Here is a tiny trained network, its code and every weight. The questions are about switching its units off for an input and a target symbol, where a switched-off unit gives its printed mean instead of its output.

import numpy as np


def w(rows, s, z=0):
    codes = np.array(rows[::2]) - 128.0
    scale = np.full(codes.shape[1], s)
    scale[-1] = z or s
    return codes * scale


def f(y):
    return np.maximum(y, 0)


def softmax(a):
    e = np.exp(a - a.max(-1, keepdims=True))
    return e / e.sum(-1, keepdims=True)


def log_softmax(a):
    a = a - a.max(-1, keepdims=True)
    return a - np.log(np.exp(a).sum(-1, keepdims=True))


def net(x, mask):
    ids = ['αδεηλμτω'.index(c) for c in x.split()]
    T = len(ids)
    res = E[ids] + P[:T]
    u = 0
    for l in range(2):
        q, k, v = (res @ M[l].T for M in (Q, K, V))
        z = softmax(np.where(np.tri(T) > 0, q @ k.T / 2**0.5, -1e9)) @ v
        res = res + np.where(mask[u], z, O[l][:, -1]) @ O[l][:, :-1]
        u += 1
        y = f(res @ A[l][:, :-1].T + A[l][:, -1])
        res = res + np.where(mask[u : u + 4], y, B[l][:, -1]) @ B[l][:, :-1]
        u += 4
    return log_softmax(res[-1] @ U[:, :-1].T + U[:, -1])


Q, K, V, O, A, B = {}, {}, {}, {}, {}, {}
E = w([
[153,82,105,177,148,125],'α',
[126,100,194,189,14,149],'δ',
[182,131,176,137,121,178],'ε',
[217,200,115,53,59,178],'η',
[175,114,132,206,178,140],'λ',
[133,102,123,72,23,88],'μ',
[73,155,188,98,152,130],'τ',
[77,72,49,1,174,84],'ω',
],0.008)
P = w([
[115,161,46,176,129,156],'0',
[184,112,202,141,182,113],'1',
[9,161,170,142,62,240],'2',
[170,110,51,110,114,186],'3',
[225,84,225,138,195,80],'4',
[15,168,154,150,77,237],'5',
[166,91,43,94,112,171],'6',
[221,83,240,122,175,74],'7',
[3,172,166,153,108,236],'8',
[166,95,45,116,99,163],'9',
],0.0055)
Q[0] = w([
[73,175,210,131,65,255],'0.h1',
[219,71,137,165,146,246],'0.h1',
],0.0052)
K[0] = w([
[129,42,41,24,217,36],'0.h1',
[59,51,140,95,3,177],'0.h1',
],0.0044)
V[0] = w([
[140,183,27,164,249,113],'0.h1',
[39,57,17,36,253,44],'0.h1',
],0.0049)
O[0] = w([
[232,127,69,128,143,189,113],'0.h1',
[189,3,77,38,105,203,6],'0.h1',
],0.0067,0.0014)
A[0] = w([
[36,156,190,240,73,96,163],'0.n1',
[160,40,248,194,166,84,7],'0.n2',
[32,111,170,65,36,203,142],'0.n3',
[190,61,169,40,207,3,55],'0.n4',
],0.0053,0.002)
B[0] = w([
[154,193,180,137,43,2,255],'0.n1',
[88,39,207,173,50,151,190],'0.n2',
[53,52,50,50,188,230,241],'0.n3',
[228,98,214,69,217,89,197],'0.n4',
],0.0053,0.0024)
Q[1] = w([
[92,254,4,50,100,120],'1.h1',
[205,116,148,201,97,168],'1.h1',
],0.0053)
K[1] = w([
[78,73,186,255,111,164],'1.h1',
[77,123,51,10,112,168],'1.h1',
],0.0052)
V[1] = w([
[183,212,100,37,31,221],'1.h1',
[2,101,62,58,174,102],'1.h1',
],0.0047)
O[1] = w([
[43,254,150,16,104,122,210],'1.h1',
[133,29,209,7,93,30,3],'1.h1',
],0.0057,0.0012)
A[1] = w([
[137,170,176,93,167,94,61],'1.n1',
[219,57,150,186,212,179,115],'1.n2',
[120,51,2,27,88,229,189],'1.n3',
[158,91,186,112,205,66,5],'1.n4',
],0.0059,0.0029)
B[1] = w([
[186,155,197,127,119,93,147],'1.n1',
[60,78,55,119,174,233,184],'1.n2',
[79,78,201,254,106,98,255],'1.n3',
[139,66,133,72,203,96,160],'1.n4',
],0.0067,0.0044)
U = w([
[13,33,116,231,186,234,34],'α',
[112,193,144,190,121,41,10],'δ',
[232,233,219,148,155,116,254],'ε',
[29,222,115,47,131,176,184],'η',
[223,84,3,192,141,179,118],'λ',
[99,157,57,36,35,56,130],'μ',
[195,43,155,30,218,102,142],'τ',
[157,47,238,231,53,19,95],'ω',
],0.005,0.0035)

Each question gives the input, a string of symbols that net reads in full, and the target symbol t.
The units are the heads (2 rows each of Q, K, V and O) and the neurons (one row each of A and B). Each row of codes is followed by its name. A weight is (code - 128) times the scale printed after its matrix; where a second scale follows, it is the last column's (O, A, B and U).
mask holds one flag per unit, layer by layer, with each layer's heads first. A switched-off unit (its flag False) gives its mean, the last column of its rows in O or B, instead of its output. The means were averaged over made-up inputs and are rounded, as every weight is.
A unit's drop is (log p(t) with every unit on - log p(t) with that unit switched off) / (log p(t) with every unit on - log p(t) with every unit switched off).
most important unit: the unit with the biggest drop
top k neurons: the k neurons with the biggest drops, biggest first
top k neurons in layer l: the k neurons of layer l with the biggest drops, biggest first
drop of u: that unit's drop, to one decimal
input ω δ μ, target α: top neuron in layer 0 => (0.n3)
input δ ω δ ω τ, target τ: top 3 neurons => (1.n4; 0.n4; 1.n3)
input τ ω δ λ ω ω μ, target ω: top 2 neurons => (1.n3; 1.n2)
input δ ω τ τ λ τ ω λ μ, target α: top 2 neurons => (0.n3; 1.n3)
input α ω ε, target α: top 2 neurons => (1.n3; 0.n3)
input λ μ α λ λ, target α: top 2 neurons => (1.n2; 0.n2)
input λ α λ λ λ, target α: top 3 neurons => (1.n2; 0.n2; 0.n1)
input δ τ ω μ λ μ α λ, target τ: top 4 neurons => (1.n4; 1.n3; 0.n4; 1.n2)
input τ ω ε λ ω η ω μ, target τ: top 4 neurons => (0.n4; 1.n3; 1.n4; 0.n1)
input ω λ τ ω μ τ, target α: top 3 neurons in layer 0 => (0.n3; 0.n1; 0.n4)
input α α ω ω α, target τ: top 2 neurons => (0.n4; 1.n4)
input τ ω ω, target α: drop of 0.h1 => 0.3
input τ ω ω ω, target ω: drop of 1.n4 => 0.0
input δ λ ω τ α τ α λ, target τ: drop of 1.n4 => 0.3
input μ μ ω μ ω, target τ: most important unit => 0.n4
input λ ε λ δ α λ ω ω ε, target α: top 2 neurons in layer 1 => (1.n3; 1.n2)
